J_474: -4.22  -1.21  -3.66  -3.29  -2.68  +8.58  -3.50  -2.76
J_929: -6.51  -4.87  -3.46  -5.81  -5.67  -7.56  -4.74  -3.54
J_432: -4.22  -1.21  -3.66  -3.29  -2.68  -3.96  -3.50  -2.76
J_217: +4.51  +4.17  +5.78  +5.64  +6.61  +5.44  +7.45  +7.37
step -1: -3.29  -2.68  -3.96 | -3.30  -2.69  -3.97
perm: -6.51  -3.46  -3.54  -5.81  -5.67  -4.87  -7.56  -4.74 | J_929
step -1: -1.21  -3.66 | -1.22  -3.67

J_432: -0.88  -1.88  +7.00  -3.90
J_929: +6.86  -3.21  +4.92  +2.92
J_217: +0.21  -0.44  -0.52  -0.36
J_903: +0.41  +0.75  +1.45  -0.72
J_90: +2.31  +3.18  -0.30  -0.36
J_268: -0.36  -0.77  -0.24  -0.39
J_37: -1.04  +2.84  +1.97  +2.54
perm: -3.90  +7.00  -1.88  -0.88 | J_432
step -1: -1.04  +2.84  +1.97 | -1.05  +2.83  +1.96
step +1: +3.18  -0.30 | +3.19  -0.29
step +1: -0.88 | -0.87

J_37: -1.65  +0.05  -0.40  +1.95  +1.89  +2.64  -4.24  -1.09  +3.37  -1.42  +4.56  +2.95  +1.20  +0.70  +1.95  +3.16  +1.18  +5.44  -1.65  -1.20  -0.58  -3.62  -2.32  +3.21  -1.19  -1.06  -0.25  -2.92  +2.91  +0.27  +1.54  -0.77  -1.32  +0.06  -3.38  -2.49  +2.62  +2.74  -2.83  +0.53  +0.38  -0.36  -3.21  +1.72  +3.04  +1.70  -1.86  -0.91  -0.93  +3.16  -1.95  +0.75  +1.00  -4.55
J_90: -0.91  -0.21  -0.46  +1.99  +1.23  +1.70  -3.25  -1.22  +3.20  -0.97  +2.80  +2.12  +1.43  +1.29  -0.06  +2.50  +1.92  +3.22  -1.58  -0.80  -0.50  -2.22  -2.93  +2.83  -0.72  -2.47  +0.27  -1.21  +2.92  +0.91  +0.14  -0.77  +0.56  +1.21  -0.46  -0.14  +1.82  +2.93  -1.29  +1.22  +1.68  +0.51  -0.32  +0.97  +3.71  +0.16  -1.75  -0.84  +1.17  +1.98  +0.31  -0.42  -1.98  -0.66
J_474: +0.43  -0.15  +0.56  +0.66  -5.29  -5.55  -1.40  -0.62  -3.16  -1.47  +2.20  -0.20  -1.06  +0.14  -1.78  -1.67  +2.57  +2.99  -4.21  +0.00  -4.04  +0.54  -2.04  -2.67  -1.48  -2.37  -0.40  +2.90  -1.98  +1.62  +4.25  +0.38  +2.10  -7.53  -2.14  -0.78  +0.32  -4.14  -5.13  -1.38  +0.37  +0.44  -0.93  +0.75  -0.55  -1.79  -1.56  +0.55  +0.47  -4.77  +1.93  +3.27  -1.30  +1.96
J_938: -1.78  -1.30  +1.96  -5.29  -7.53  +0.56  -1.06  -4.21  +0.00  -0.55  -0.93  -0.15  -3.16  -1.48  +0.38  +1.93  +0.14  -2.67  +4.25  +1.62  -1.47  -5.55  -4.77  -4.13  -5.14  -0.40  -1.67  +0.43  -2.04  +2.57  -1.98  -1.40  +0.55  -4.04  +2.10  +0.47  +0.66  +3.27  -0.20  -2.37  +0.75  -1.56  +2.99  -2.14  +0.54  +2.20  +0.32  +0.44  +0.37  -0.62  +2.90  -1.79  -1.38  -0.78
J_797: +0.08  +0.21  +0.15  -1.23  +0.00  +0.00  +0.20  +0.35  -1.29  +0.00  -0.38  +0.53  -1.08  -0.76  +1.30  -0.35  -1.05  +0.78  +0.57  +0.13  -0.24  -0.34  +1.69  -0.90  -0.17  +2.13  +0.19  +0.19  -1.04  -0.73  +0.69  +0.15  -1.72  -1.58  -1.98  -1.49  -0.44  -1.17  -0.35  -1.03  -1.81  -0.78  -2.13  +0.66  -1.72  +1.06  +0.23  +0.27  -2.12  +0.24  -2.10  +0.94  -0.17  -2.93
J_929: +2.38  -1.18  +0.32  -0.52  +0.16  -1.04  -0.94  -1.12  +0.77  +0.00  -2.21  +1.62  -0.04  +1.15  -2.61  +1.46  +2.29  +0.13  -0.71  +0.99  -1.84  -0.23  -0.79  -0.65  -1.37  -1.17  -0.43  -0.95  +1.23  +0.28  -1.66  -0.70  +1.17  +0.65  +2.39  +1.52  -1.83  +1.73  +2.01  +0.13  +0.40  +1.42  +2.27  +1.48  +2.49  -1.29  -0.86  -0.10  +1.36  +0.80  +0.47  -1.34  -1.18  +1.75
J_297: +0.38  +0.14  +0.56  -2.14  +0.66  +0.32  -0.78  +0.47  -1.67  -0.20  +0.55  +1.93  -2.04  -1.47  +2.99  +0.43  -1.56  +3.27  +0.54  +0.00  -0.93  -1.98  +2.90  -1.40  -1.06  +4.25  +0.75  -0.62  -1.38  -1.78  +1.96  -0.15  -4.14  -3.16  -5.14  -4.21  -0.55  -1.48  -1.30  -2.37  -4.04  -1.79  -5.29  +2.10  -2.67  +2.57  +0.37  +0.44  -4.77  +1.62  -5.55  +2.20  -0.40  -7.53
perm: -7.53  -0.40  +2.20  -5.55  +1.62  -4.77  +0.44  +0.37  +2.57  -2.67  +2.10  -5.29  -1.79  -4.04  -2.37  -1.30  -1.48  -0.55  -4.21  -5.14  -3.16  -4.14  -0.15  +1.96  -1.78  -1.38  -0.62  +0.75  +4.25  -1.06  -1.40  +2.90  -1.98  -0.93  +0.00  +0.54  +3.27  -1.56  +0.43  +2.99  -1.47  -2.04  +1.93  +0.55  -0.20  -1.67  +0.47  -0.78  +0.32  +0.66  -2.14  +0.56  +0.14  +0.38 | J_297
step -1: -1.56  +0.55  +0.47  -4.77 | -1.57  +0.54  +0.46  -4.78
perm: -0.40  -7.53  +0.38  +0.14  +0.56  -2.14  +0.66  +0.32  -0.78  +0.47  -1.67  -0.20  +0.55  +1.93  -2.04  -1.47  +2.99  +0.43  -1.56  +3.27  +0.54  +0.00  -0.93  -1.98  +2.90  -1.40  -1.06  +4.25  +0.75  -0.62  -1.38  -1.78  +1.96  -0.15  -4.14  -3.16  -5.14  -4.21  -0.55  -1.48  -1.30  -2.37  -4.04  -1.79  -5.29  +2.10  -2.67  +2.57  +0.37  +0.44  -4.77  +1.62  -5.55  +2.20 | J_297

J_37: +8.81  +2.03  +1.10  -5.99
J_474: -8.50  +1.04  -3.72  +5.46
J_903: +4.59  -7.61  -3.65  +3.12
J_432: -3.85  -0.04  +1.41  -2.07
J_938: +1.72  +2.72  -1.74  +6.62
J_297: -3.72  -8.50  +1.04  +5.45
J_82: -2.21  -0.18  +6.12  +5.17
J_90: -3.72  +1.04  +5.46  -8.50
J_929: -0.17  -2.21  +6.12  +5.17
step -1: -2.21 | -2.22
perm: +5.45  -3.72  -8.50  +1.04 | J_297
perm: -2.21  -0.17  +5.17  +6.12 | J_929
step +1: +1.04 | +1.05
step +1: +4.59 | +4.60
step +1: -3.72 | -3.71
perm: -8.50  -3.72  +1.04  +5.45 | J_297

J_90: -1.68  -5.99  -3.83  -0.57  +0.65  -4.56  -2.91  -5.10  -4.98  -4.34
J_297: +7.25  -1.07  +2.20  +1.34  +2.23  -5.10  -4.80  +2.75  +3.85  -3.97
J_217: +0.35  +3.02  +2.54  -4.61  +1.15  +0.14  +5.25  +2.91  +2.69  -8.45
J_37: -0.76  +5.43  -7.89  +1.46  +2.62  +5.12  -2.04  +3.51  +0.26  +2.99
J_903: +5.37  -0.04  +4.36  +7.02  -3.95  -2.47  -4.28  +3.40  +1.66  -1.41
J_797: +2.20  +3.85  -5.10  +1.34  -4.80  +7.25  -3.97  +2.75  -1.06  +2.23
J_938: -0.47  -4.59  +0.35  -1.93  +1.98  +4.02  +3.29  -6.08  +6.62  -3.91
J_474: +5.86  +2.95  +7.31  +1.42  +1.74  +2.08  +0.85  +0.75  -0.06  -6.77
J_929: -7.95  +0.75  +2.88  +2.39  +5.98  +2.21  -0.67  -0.74  +1.32  +5.70
step -1: -0.74 | -0.75
perm: +2.23  -1.06  +2.75  -3.97  +7.25  -4.80  +1.34  -5.10  +3.85  +2.20 | J_797

J_474: +1.74  +3.83  +0.80  +2.23  +0.60  +1.93  -1.10  -1.55  +3.75  -1.42  +0.63  -1.32  -0.82  -1.32  +3.29  -0.89  +1.07  -3.10  -2.31  -4.79  -1.30  +5.00  -2.04  -2.21  -0.74  -0.84  -0.33  -0.52  +1.55  +1.63  +0.92  +3.34  -0.30  -0.87  +3.32  +0.11  +0.44  +0.39  +1.50  -4.47  +2.62  +0.94  -1.44  +4.31  +1.66  -1.27  -0.93  -1.17  -2.13  -1.93  +2.24  +2.51
J_217: +0.43  +1.82  +2.37  -1.02  +2.62  +1.21  +0.29  -0.98  -0.84  +1.86  +1.62  +0.87  +0.38  +1.23  +0.08  +0.04  -2.83  +0.69  +1.14  +0.02  -1.18  +1.27  -0.37  -0.77  -0.05  -1.80  -0.82  -0.52  -0.28  -0.36  +0.11  +0.52  -2.34  +2.13  +1.37  +0.15  +1.04  +1.46  -2.99  -0.51  -1.80  -2.61  -0.73  +0.30  -0.90  +1.30  -1.69  +3.13  +1.15  +0.99  +0.66  +0.14
J_90: +6.35  -0.95  +5.42  -4.26  -0.39  +7.93  +5.30  -3.03  -0.72  +3.58  +0.65  -2.07  -1.95  -0.09  -0.41  -0.39  -5.61  -2.32  -0.22  -5.63  -3.71  +0.20  +2.10  -4.83  -2.76  -0.31  -3.86  +4.16  +1.18  -0.60  -3.19  -5.76  +1.34  +3.20  +2.88  -3.30  -3.39  -4.29  -3.14  -5.64  -5.52  -1.75  -4.91  -0.35  +2.33  -3.72  -4.78  +5.80  -5.11  -1.24  -2.57  -1.76
J_903: -0.75  +0.28  -0.29  -0.16  -0.18  -0.05  -0.27  -0.02  +0.41  -0.18  +0.23  -0.87  +0.31  -0.16  +0.81  -0.22  +0.12  -0.77  -0.39  -0.35  -0.50  +0.37  -0.55  -0.72  +0.00  +0.26  -0.56  +0.05  -0.18  -0.71  -0.59  +0.15  -0.14  +0.03  +0.13  -0.71  -0.43  -0.33  -0.42  -0.30  +0.04  +0.03  -0.42  +0.23  -0.17  -0.08  -0.03  -0.42  -0.25  -0.32  +0.29  -0.08
J_929: -4.01  -0.95  -1.15  -0.80  -2.24  -0.17  +0.76  +2.87  +2.07  +0.66  +2.10  -3.12  +3.67  -0.61  +3.76  -0.35  +1.54  -1.85  +0.91  +2.35  -1.08  -0.52  +0.27  -2.06  +1.07  +3.48  -2.46  +2.24  -1.18  -4.36  -2.69  -0.69  +1.36  +1.98  -0.37  -3.76  -2.97  -2.18  -1.84  +1.52  +0.08  +2.32  +0.00  -0.33  -0.93  +1.26  +2.48  -1.25  +0.31  +0.97  +0.98  -1.00
J_82: +5.06  +0.09  +4.39  -2.58  +0.31  +5.42  +3.26  -2.66  -0.98  +2.56  +0.37  -0.94  -2.00  +0.62  -0.85  +0.11  -4.28  -0.97  -0.27  -4.27  -2.48  +0.36  +1.38  -2.62  -1.68  -0.98  -2.04  +2.57  +1.30  +0.30  -1.27  -3.54  +0.37  +1.80  +2.07  -1.58  -1.86  -2.22  -1.86  -3.98  -3.89  -1.96  -3.55  +0.13  +1.74  -2.33  -4.09  +4.85  -3.52  -1.21  -1.71  -0.80
J_297: -0.21  -0.16  -0.15  -0.21  -0.11  -0.17  -0.14  -0.16  -0.21  -0.11  -0.14  -0.12  -0.14  -0.14  -0.18  -0.16  -0.24  -0.14  -0.16  -0.12  -0.22  -0.14  -0.15  -0.18  -0.17  -0.19  -0.18  -0.19  -0.19  -0.19  -0.20  -0.15  -0.18  -0.10  -0.12  -0.18  -0.12  -0.13  -0.22  -0.17  -0.20  -0.20  -0.15  -0.16  -0.16  -0.15  -0.17  -0.13  -0.15  -0.14  -0.12  -0.19
J_938: +2.33  -2.76  -3.14  -5.63  -0.35  -3.19  -0.41  -3.30  -2.32  -1.75  -0.95  -0.72  +4.16  -3.86  -1.95  -5.61  -3.03  +0.65  +3.20  +7.93  +1.34  -4.26  -5.76  +2.88  +0.20  -0.31  +5.80  -2.07  -5.64  -4.78  -5.11  -0.39  -0.39  +6.35  +5.42  -0.60  +1.18  -4.29  -0.09  -3.72  +3.58  -1.76  -4.83  -5.52  +5.30  -3.70  -1.24  -0.22  -4.91  -2.57  +2.10  -3.39
step -1: +5.06  +0.09  +4.39 | +5.05  +0.08  +4.38
step +1: -1.27  -0.93  -1.17 | -1.26  -0.92  -1.16
step +1: -0.87  +0.31 | -0.86  +0.32
perm: -1.68  -2.62  -3.98  -3.89  -3.52  +2.57  -2.66  -0.98  -1.71  -4.28  -3.55  -1.96  -1.58  +5.42  -1.86  +0.62  -1.86  +0.37  -2.00  -2.22  +0.31  -4.27  +2.07  +2.56  -0.80  -0.98  +1.74  -1.21  -0.85  -2.33  +0.30  +1.30  -1.27  -0.94  +0.36  -3.54  +5.06  -2.48  +1.80  +0.13  -0.27  -2.58  -2.04  +0.11  -0.97  +0.09  +1.38  +4.39  +3.26  -4.09  +0.37  +4.85 | J_82
perm: -5.76  -5.64  -5.63  -5.61  -5.52  -5.11  -4.91  -4.83  -4.78  -4.29  -4.26  -3.86  -3.72  -3.71  -3.39  -3.30  -3.19  -3.14  -3.03  -2.76  -2.57  -2.32  -2.07  -1.95  -1.76  -1.75  -1.24  -0.95  -0.72  -0.60  -0.41  -0.39  -0.39  -0.35  -0.31  -0.22  -0.09  +0.20  +0.65  +1.18  +1.34  +2.10  +2.33  +2.88  +3.20  +3.58  +4.16  +5.30  +5.42  +5.80  +6.35  +7.93 | J_90
step +1: +0.37  -0.94 | +0.38  -0.93

J_432: +2.86  +1.57  +4.43  -4.24
J_82: +1.95  -0.39  +2.52  +0.57
J_217: -3.86  -1.19  -1.15  +2.29
J_903: +1.88  +0.98  -3.33  -4.46
J_90: +1.06  +0.18  -7.36  -1.94
J_474: +0.18  +1.06  -7.36  -1.95
J_37: +1.95  -0.39  +6.15  +0.57
J_297: +3.12  -1.55  -0.87  -2.46
perm: -7.36  -1.94  +0.18  +1.06 | J_90
step +1: +1.57  +4.43 | +1.58  +4.44

J_474: +0.50  +2.50  -4.01  -1.61  +0.77  -0.93  -1.88
J_297: -2.50  +0.63  -6.97  -0.57  -4.12  +3.49  -0.06
J_797: +0.01  -0.03  +0.05  +0.16  +0.21  +0.12  -0.01
J_217: -4.01  -2.76  -3.55  -4.02  -3.96  +0.50  -2.63
J_90: -0.79  -0.37  +0.57  -0.57  +0.14  +0.40  +0.51
J_929: +0.00  +0.05  +0.21  +0.01  +0.16  -0.03  +0.12
J_938: -1.27  -0.59  -0.06  +0.79  +2.42  +2.19  -0.64
J_432: +1.76  +1.52  +1.05  +1.61  -1.15  +0.88  -1.00
J_268: +0.05  +0.06  -0.05  +0.31  -0.05  -0.20  +0.09
step +1: +1.05  +1.61 | +1.06  +1.62
perm: +0.12  -0.03  +0.16  +0.01  +0.21  +0.05  +0.00 | J_929
perm: +0.21  -0.01  +0.05  +0.01  +0.12  -0.03  +0.16 | J_797

J_938: +0.12  +4.39  -1.78  +0.61  -4.64  -0.07  -5.05  +0.80  -0.46  -0.78  -2.63  +0.20  +0.17  +0.56  +0.20  -1.76  -1.06  +0.56  -1.56  +0.03
J_82: -0.46  +0.03  -1.76  +0.17  -1.56  +0.61  +4.39  -1.78  -0.78  -4.64  +0.12  +0.79  +0.20  +0.56  +0.56  -0.07  -2.63  +0.20  -1.06  -5.05
J_432: +0.04  -0.39  -1.91  -0.90  +1.37  +0.05  +1.79  -1.03  -0.06  +0.15  -1.35  -0.11  -0.91  +0.69  -0.03  +0.51  +0.58  +0.19  -1.04  -1.24
J_37: -1.34  +0.51  -0.11  +0.05  -0.03  -1.03  -0.06  +0.04  -1.91  -0.91  +0.69  -0.90  +1.37  -1.24  -1.04  +1.79  +0.19  +0.15  -0.39  +0.58
perm: -2.63  +0.20  +0.17  +0.56  +0.20  -1.76  -1.06  +0.56  -1.56  +0.03  +0.12  +4.39  -1.78  +0.61  -4.64  -0.07  -5.05  +0.80  -0.46  -0.78 | J_938
step +1: +4.39 | +4.40
perm: -1.91  -1.35  -1.24  -1.04  -1.03  -0.91  -0.90  -0.39  -0.11  -0.06  -0.03  +0.04  +0.05  +0.15  +0.19  +0.51  +0.58  +0.69  +1.37  +1.79 | J_432
perm: -1.24  -1.04  +0.19  +0.58  +0.51  -0.03  +0.69  -0.91  -0.11  -1.35  +0.15  -0.06  -1.03  +1.79  +0.05  +1.37  -0.90  -1.91  -0.39  +0.04 | J_432

J_37: +4.51  -0.17  -2.99  -2.01  -1.05  +0.19  -0.24  -0.25  -0.97
J_268: +1.50  -7.09  -0.46  +0.50  -2.55  -0.50  -2.55  -1.33  +1.49
J_90: -0.07  -3.11  -1.14  +0.01  +1.25  +0.57  +1.35  -1.86  +0.51
J_474: +1.82  -1.99  -0.22  +2.34  +0.32  +1.67  +0.72  -1.76  -0.25
step +1: +1.35 | +1.36
perm: -1.99  -1.76  -0.25  -0.22  +0.32  +0.72  +1.67  +1.82  +2.34 | J_474

J_90: +2.10  -7.37  +1.16  +7.15  +4.68  +4.87
J_903: +1.86  -2.44  -5.98  -3.47  +4.85  -2.83
J_82: -0.39  +5.08  +2.26  +4.18  +1.43  -1.80
J_432: -8.94  -3.53  +3.77  +4.89  -6.74  -9.03
J_268: +2.64  -2.02  -1.05  +1.42  -0.83  -3.11
J_297: -7.37  +4.86  +4.68  +1.16  +2.10  +7.15
step +1: -3.47 | -3.46
perm: +4.89  -6.74  -9.03  -8.94  -3.53  +3.77 | J_432
step -1: -8.94  -3.53  +3.77  +4.89 | -8.95  -3.54  +3.76  +4.88
perm: -9.03  -6.74  +4.89  +3.77  -3.53  -8.94 | J_432
step +1: -3.53  +3.77  +4.89 | -3.52  +3.78  +4.90
perm: -1.80  -0.39  +1.43  +2.26  +4.18  +5.08 | J_82
perm: +2.10  +7.15  -7.37  +4.86  +4.68  +1.16 | J_297

